Below is a small trained network, with its code and all its weights. Each question gives an input and a target symbol and asks what happens when units are switched off, that is, made to give their printed mean instead of their output.

import numpy as np


def w(rows, s, z=0):
    codes = np.array(rows[::2]) - 128.0
    scale = np.full(codes.shape[1], s)
    scale[-1] = z or s
    return codes * scale


def f(y):
    return np.maximum(y, 0)


def softmax(a):
    e = np.exp(a - a.max(-1, keepdims=True))
    return e / e.sum(-1, keepdims=True)


def log_softmax(a):
    a = a - a.max(-1, keepdims=True)
    return a - np.log(np.exp(a).sum(-1, keepdims=True))


def net(x, mask):
    ids = ['ΓΞΠΨαβεθσω'.index(c) for c in x.split()]
    T = len(ids)
    res = E[ids] + P[:T]
    u = 0
    for l in range(2):
        r = res
        for j in range(3):
            rows = slice(4 * j, 4 * j + 4)
            q, k, v = (r @ M[l][rows].T for M in (Q, K, V))
            z = softmax(np.where(np.tri(T) > 0, q @ k.T / 4**0.5, -1e9)) @ v
            o = O[l][rows]
            res = res + np.where(mask[u + j], z, o[:, -1]) @ o[:, :-1]
        u += 3
        y = f(res @ A[l][:, :-1].T + A[l][:, -1])
        res = res + np.where(mask[u : u + 8], y, B[l][:, -1]) @ B[l][:, :-1]
        u += 8
    return log_softmax(res[-1] @ U[:, :-1].T + U[:, -1])


Q, K, V, O, A, B = {}, {}, {}, {}, {}, {}
E = w([
[125,104,124],'Γ',
[76,135,45],'Ξ',
[186,75,146],'Π',
[137,110,113],'Ψ',
[150,111,94],'α',
[113,83,106],'β',
[206,160,171],'ε',
[169,129,109],'θ',
[148,227,135],'σ',
[6,115,206],'ω',
],0.02)
P = w([
[165,152,255],'0',
[183,153,154],'1',
[184,210,134],'2',
[170,181,108],'3',
[170,198,120],'4',
[145,162,129],'5',
[142,168,136],'6',
[132,132,154],'7',
[166,150,174],'8',
[127,107,198],'9',
[148,150,192],'10',
[162,152,199],'11',
],0.0021)
Q[0] = w([
[107,161,217],'0.h1',
[73,187,208],'0.h1',
[178,157,47],'0.h1',
[228,124,50],'0.h1',
[242,119,24],'0.h2',
[79,106,81],'0.h2',
[94,117,172],'0.h2',
[134,1,153],'0.h2',
[171,153,85],'0.h3',
[107,144,156],'0.h3',
[89,181,140],'0.h3',
[197,123,89],'0.h3',
],0.0083)
K[0] = w([
[63,167,137],'0.h1',
[136,154,227],'0.h1',
[161,169,93],'0.h1',
[224,160,36],'0.h1',
[178,60,141],'0.h2',
[88,105,120],'0.h2',
[109,106,66],'0.h2',
[84,92,142],'0.h2',
[6,132,145],'0.h3',
[143,180,156],'0.h3',
[148,53,129],'0.h3',
[112,125,174],'0.h3',
],0.012)
V[0] = w([
[90,66,97],'0.h1',
[97,125,115],'0.h1',
[111,175,58],'0.h1',
[110,149,122],'0.h1',
[128,128,128],'0.h2',
[186,180,196],'0.h2',
[162,180,66],'0.h2',
[181,129,1],'0.h2',
[52,137,155],'0.h3',
[86,123,163],'0.h3',
[31,127,157],'0.h3',
[82,122,176],'0.h3',
],0.0085)
O[0] = w([
[121,158,181,186],'0.h1',
[76,105,212,198],'0.h1',
[174,85,166,241],'0.h1',
[148,92,140,183],'0.h1',
[128,128,128,128],'0.h2',
[69,82,115,42],'0.h2',
[243,74,45,167],'0.h2',
[183,141,58,148],'0.h2',
[61,113,149,226],'0.h3',
[77,87,217,157],'0.h3',
[47,157,152,253],'0.h3',
[61,134,254,150],'0.h3',
],0.0058,0.0019)
A[0] = w([
[176,94,181,36],'0.n1',
[163,77,35,13],'0.n2',
[142,65,69,120],'0.n3',
[201,77,224,3],'0.n4',
[237,171,243,103],'0.n5',
[59,2,70,79],'0.n6',
[64,39,124,143],'0.n7',
[83,73,90,35],'0.n8',
],0.0053,0.0048)
B[0] = w([
[201,66,142,133],'0.n1',
[199,99,155,162],'0.n2',
[111,203,104,198],'0.n3',
[124,56,201,141],'0.n4',
[168,254,204,188],'0.n5',
[197,171,141,185],'0.n6',
[126,69,45,253],'0.n7',
[72,114,157,131],'0.n8',
],0.0061,0.0026)
Q[1] = w([
[136,89,198],'1.h1',
[121,217,145],'1.h1',
[134,123,169],'1.h1',
[85,85,205],'1.h1',
[116,159,51],'1.h2',
[255,88,56],'1.h2',
[91,89,145],'1.h2',
[87,118,114],'1.h2',
[169,141,156],'1.h3',
[120,61,96],'1.h3',
[171,70,123],'1.h3',
[175,79,118],'1.h3',
],0.0092)
K[1] = w([
[152,57,246],'1.h1',
[124,241,157],'1.h1',
[234,96,122],'1.h1',
[181,87,159],'1.h1',
[165,126,128],'1.h2',
[166,96,197],'1.h2',
[153,77,96],'1.h2',
[35,133,118],'1.h2',
[100,254,116],'1.h3',
[92,133,78],'1.h3',
[137,168,137],'1.h3',
[32,140,51],'1.h3',
],0.009)
V[1] = w([
[118,110,71],'1.h1',
[149,225,189],'1.h1',
[135,153,133],'1.h1',
[176,175,166],'1.h1',
[180,62,161],'1.h2',
[147,229,193],'1.h2',
[141,247,131],'1.h2',
[157,136,175],'1.h2',
[150,19,114],'1.h3',
[192,89,182],'1.h3',
[108,47,92],'1.h3',
[140,29,155],'1.h3',
],0.015)
O[1] = w([
[126,196,159,171],'1.h1',
[98,91,77,160],'1.h1',
[103,117,95,145],'1.h1',
[95,67,96,105],'1.h1',
[137,56,192,2],'1.h2',
[95,82,79,160],'1.h2',
[39,115,31,222],'1.h2',
[120,1,129,79],'1.h2',
[155,109,222,30],'1.h3',
[122,55,141,15],'1.h3',
[189,148,230,98],'1.h3',
[236,49,199,19],'1.h3',
],0.0088,0.0033)
A[1] = w([
[180,122,86,175],'1.n1',
[90,105,112,99],'1.n2',
[245,146,117,149],'1.n3',
[116,182,78,42],'1.n4',
[184,146,205,81],'1.n5',
[110,50,140,253],'1.n6',
[96,145,185,224],'1.n7',
[50,127,181,58],'1.n8',
],0.012,0.006)
B[1] = w([
[202,145,14,166],'1.n1',
[176,176,228,178],'1.n2',
[237,154,163,165],'1.n3',
[165,64,206,250],'1.n4',
[123,226,162,154],'1.n5',
[59,2,192,180],'1.n6',
[136,225,173,189],'1.n7',
[220,84,32,166],'1.n8',
],0.0068,0.012)
U = w([
[140,113,171,5],'Γ',
[125,180,86,255],'Ξ',
[159,79,158,172],'Π',
[171,110,132,58],'Ψ',
[202,107,115,75],'α',
[170,126,158,84],'β',
[115,83,110,141],'ε',
[196,93,100,144],'θ',
[126,128,38,114],'σ',
[5,159,192,131],'ω',
],0.011,0.0065)

Each question gives the input, a string of symbols that net reads in full, and the target symbol t.
The units are the heads (4 rows each of Q, K, V and O) and the neurons (one row each of A and B). Each row of codes is followed by its name. A weight is (code - 128) times the scale printed after its matrix; where a second scale follows, it is the last column's (O, A, B and U).
mask holds one flag per unit, layer by layer, with each layer's heads first. A switched-off unit (its flag False) gives its mean, the last column of its rows in O or B, instead of its output. The means were averaged over made-up inputs and are rounded, as every weight is.
A unit's drop is (log p(t) with every unit on - log p(t) with that unit switched off) / (log p(t) with every unit on - log p(t) with every unit switched off).
The circuit of an input: a set's keep is (log p(t) with only the set's units on - log p(t) with every unit switched off) / (log p(t) with every unit on - log p(t) with every unit switched off). Starting from the 12 units with the biggest drops (on a tie, the unit counted first), units are removed one at a time, each time the one whose removal leaves the highest keep (on an exact tie, the one counted first), for as long as the keep stays at least 0.8.
circuit, biggest first: the units of the circuit, biggest drop first
k most important neurons: the k neurons with the biggest drops, biggest first
which heads matter: for each layer, one digit per head in row order, 1 if its drop is at least 0.15 and else 0, layers parted by /
input α Ξ ε Γ, target ε: circuit, biggest first	(1.h2; 0.n5; 0.h3)
input σ Γ Π Γ, target Π: circuit, biggest first	(1.h2; 1.n6)
input σ ω Γ β, target ω: which heads matter	011 / 000
input α Ψ Π Ξ Ξ ω Ξ σ ω ω Π ε, target ω: which heads matter	001 / 000
input ω θ ω Ξ ω ω, target Ξ: 2 most important neurons	(1.n8; 1.n6)
input Γ Ψ β ω β, target ω: which heads matter	111 / 000
input Ξ ε Π, target ε: circuit, biggest first	(1.h2; 0.n5)
input β Γ Γ ω σ Ψ Π α Γ Π β α, target Π: most important neuron	(1.n6)
input Γ Γ ω σ β σ σ ε ω σ, target ω: circuit, biggest first	(0.h3; 1.n2; 1.n6; 1.h1)
input β θ α, target α: circuit, biggest first	(1.n3; 0.h3; 1.h3)
input θ σ σ β, target σ: which heads matter	001 / 000
input θ Ξ α Ξ θ Ξ Ξ Π ε Π, target ε: circuit, biggest first	(1.h2; 0.n5; 1.n6; 1.h1)
input β Γ Ξ Ξ Π Π, target Π: which heads matter	100 / 110
input θ α Π, target Π: which heads matter	001 / 011
input Ξ Ξ ω σ σ ω ω Ψ, target ω: circuit, biggest first	(0.h3)
input Ξ β β Ξ σ ε, target ε: circuit, biggest first	(1.h2; 0.n5; 1.n6; 1.h1)
input θ ε σ, target ε: circuit, biggest first	(1.h2; 1.n6; 1.h1)
input Ξ ω Ψ Ξ Π ω ω Ξ Π, target ω: circuit, biggest first	(0.h3; 0.h2)
input θ Ψ β, target β: circuit, biggest first	(1.h3; 1.h2; 0.h2; 1.n5)
input Π ε σ α, target ε: circuit, biggest first	(1.h2; 0.n5)
input Π ε ε θ Γ ω σ ω α, target ω: which heads matter	101 / 000
input ω Ξ Ψ α β β, target β: 3 most important neurons	(0.n7; 0.n5; 0.n3)
input θ Ξ β Ξ Ξ Π ε, target ε: most important neuron	(0.n5)
input Π ω ω, target Π: which heads matter	001 / 001
